Below are the code and all the weights of a small trained network. Each question names an input and a class and asks about switching units off, where a switched-off unit gives its printed mean instead of its output.

import numpy as np


def w(rows, s, z=0):
    codes = np.array(rows[::2]) - 128.0
    scale = np.full(codes.shape[1], s)
    scale[-1] = z or s
    return codes * scale


def f(y):
    return np.maximum(y, 0)


def log_softmax(a):
    a = a - a.max(-1, keepdims=True)
    return a - np.log(np.exp(a).sum(-1, keepdims=True))


def net(x, mask):
    res = np.array(x, float).reshape(1, 8) / 4 @ E
    y = f(res @ A[0][:, :-1].T + A[0][:, -1])
    res = res + np.where(mask, y, B[0][:, -1]) @ B[0][:, :-1]
    return log_softmax(res[-1] @ U[:, :-1].T + U[:, -1])


A, B = {}, {}
E = w([
[128,128,129,127,127,129,126],'x0',
[154,165,144,194,223,249,122],'x1',
[128,129,127,127,126,129,131],'x2',
[98,195,138,182,215,13,141],'x3',
[124,128,125,128,128,128,126],'x4',
[123,129,131,128,126,130,126],'x5',
[124,127,123,127,128,129,130],'x6',
[94,27,91,254,114,107,67],'x7',
],0.0063)
A[0] = w([
[138,100,133,126,113,119,121,134],'n0',
[154,117,112,80,96,246,133,44],'n1',
[120,174,141,21,88,148,137,57],'n2',
[120,136,134,157,152,59,118,53],'n3',
[136,103,115,91,104,193,119,173],'n4',
[127,126,130,116,126,129,131,112],'n5',
[110,155,126,160,153,63,130,168],'n6',
[104,57,103,191,164,120,112,147],'n7',
[107,156,120,63,102,20,135,39],'n8',
[130,103,124,197,142,119,138,48],'n9',
[130,35,121,123,62,118,115,145],'n10',
[129,62,123,130,89,119,112,141],'n11',
[124,94,112,230,143,120,111,25],'n12',
[117,130,139,177,170,220,125,147],'n13',
[128,58,118,129,80,117,121,141],'n14',
[139,198,145,118,194,140,134,124],'n15',
[111,149,127,75,102,139,122,72],'n16',
[131,168,134,122,180,130,133,113],'n17',
[118,105,130,196,134,122,123,56],'n18',
[146,153,128,136,178,123,127,98],'n19',
[134,211,135,136,172,139,128,145],'n20',
[134,130,132,201,152,229,118,3],'n21',
[121,144,120,171,152,43,128,28],'n22',
[116,74,128,119,90,112,133,140],'n23',
[147,184,124,138,175,121,137,139],'n24',
[135,111,123,133,118,126,134,134],'n25',
[121,128,144,78,88,35,131,176],'n26',
[133,181,103,55,105,146,160,161],'n27',
[119,134,124,119,140,129,126,124],'n28',
[134,170,134,123,166,135,131,122],'n29',
[136,147,129,121,155,125,128,112],'n30',
[140,134,141,139,131,126,147,133],'n31',
[146,156,124,180,141,56,140,100],'n32',
],0.011,0.0068)
B[0] = w([
[102,135,116,153,122,135,120,156],'n0',
[116,128,209,25,229,101,118,212],'n1',
[210,123,139,223,146,136,142,204],'n2',
[191,116,135,193,149,145,147,163],'n3',
[178,110,150,193,165,125,138,230],'n4',
[123,124,132,137,128,130,140,132],'n5',
[116,138,160,60,162,136,113,219],'n6',
[197,111,134,178,134,141,167,231],'n7',
[94,131,188,26,212,117,97,200],'n8',
[107,132,165,75,166,125,110,155],'n9',
[75,151,61,170,54,133,133,232],'n10',
[104,145,82,154,70,132,123,201],'n11',
[118,140,200,39,211,119,111,182],'n12',
[154,128,196,66,199,112,129,247],'n13',
[111,156,80,155,57,120,127,207],'n14',
[71,123,78,95,56,119,104,221],'n15',
[146,120,116,173,137,129,147,152],'n16',
[93,137,89,107,85,126,127,181],'n17',
[137,130,162,73,176,111,114,160],'n18',
[89,148,112,124,94,132,115,162],'n19',
[77,148,88,97,76,116,110,221],'n20',
[238,100,127,249,143,135,169,192],'n21',
[209,113,132,212,138,147,165,170],'n22',
[104,131,81,157,87,132,125,190],'n23',
[73,123,98,108,84,121,115,200],'n24',
[127,131,121,137,114,121,120,147],'n25',
[204,106,175,170,187,150,149,254],'n26',
[169,109,189,123,213,133,132,238],'n27',
[123,133,131,124,117,132,125,136],'n28',
[95,123,102,112,87,119,115,179],'n29',
[110,126,111,114,104,140,130,150],'n30',
[117,119,114,125,129,128,117,144],'n31',
[186,103,177,130,176,143,141,185],'n32',
],0.02,0.0065)
U = w([
[204,87,139,254,139,177,186,86],'0',
[97,134,197,31,192,114,85,255],'1',
[16,169,19,147,3,128,92,78],'2',
],0.0071,0.00062)

Each question gives the input, the list of numbers given to net, and the class t.
The units are the neurons (one row each of A and B). Each row of codes is followed by its name. A weight is (code - 128) times the scale printed after its matrix; where a second scale follows, it is the last column's (A, B and U).
mask holds one flag per neuron, in row order. A switched-off neuron (its flag False) gives its mean, the last column of its row in B, instead of its output. The means were averaged over made-up inputs and are rounded, as every weight is.
A unit's drop is (log p(t) with every unit on - log p(t) with that unit switched off) / (log p(t) with every unit on - log p(t) with every unit switched off).
most important unit: the unit with the biggest drop
top k neurons: the k neurons with the biggest drops, biggest first
drop when u is switched off: that unit's drop, to one decimal
input [5,5,8,5,2,6,1,7], class 1: most important unit	n12
input [3,-1,0,-1,4,-6,-3,-6], class 0: top 2 neurons	(n2; n13)
input [3,-6,-6,0,6,-3,-3,-8], class 0: top 2 neurons	(n2; n26)
input [8,7,0,1,-5,-3,-7,4], class 1: top 4 neurons	(n13; n12; n2; n26)
input [-1,6,-3,5,-2,8,-8,1], class 1: top 2 neurons	(n13; n10)
input [5,8,5,-8,-2,-3,-2,-5], class 1: top 2 neurons	(n1; n13)
input [6,0,-7,-8,3,-4,0,-7], class 0: top 2 neurons	(n2; n4)
input [1,0,4,-4,-3,-2,-4,-8], class 0: top 3 neurons	(n2; n8; n4)
input [-3,-8,-1,0,6,-6,7,-3], class 0: top 3 neurons	(n26; n2; n1)
input [2,5,6,-4,-1,-6,0,-1], class 1: top 2 neurons	(n1; n13)
input [-6,7,-2,2,-7,0,-8,7], class 1: top 2 neurons	(n12; n13)
input [7,3,-8,6,-8,8,-8,8], class 1: drop when n12 is switched off	2.2
input [-6,-1,-6,0,2,7,-7,5], class 2: drop when n21 is switched off	0.1
input [3,8,-8,2,-6,3,5,4], class 1: drop when n13 is switched off	0.5
input [-4,-6,8,-6,4,-2,-1,2], class 2: most important unit	n10
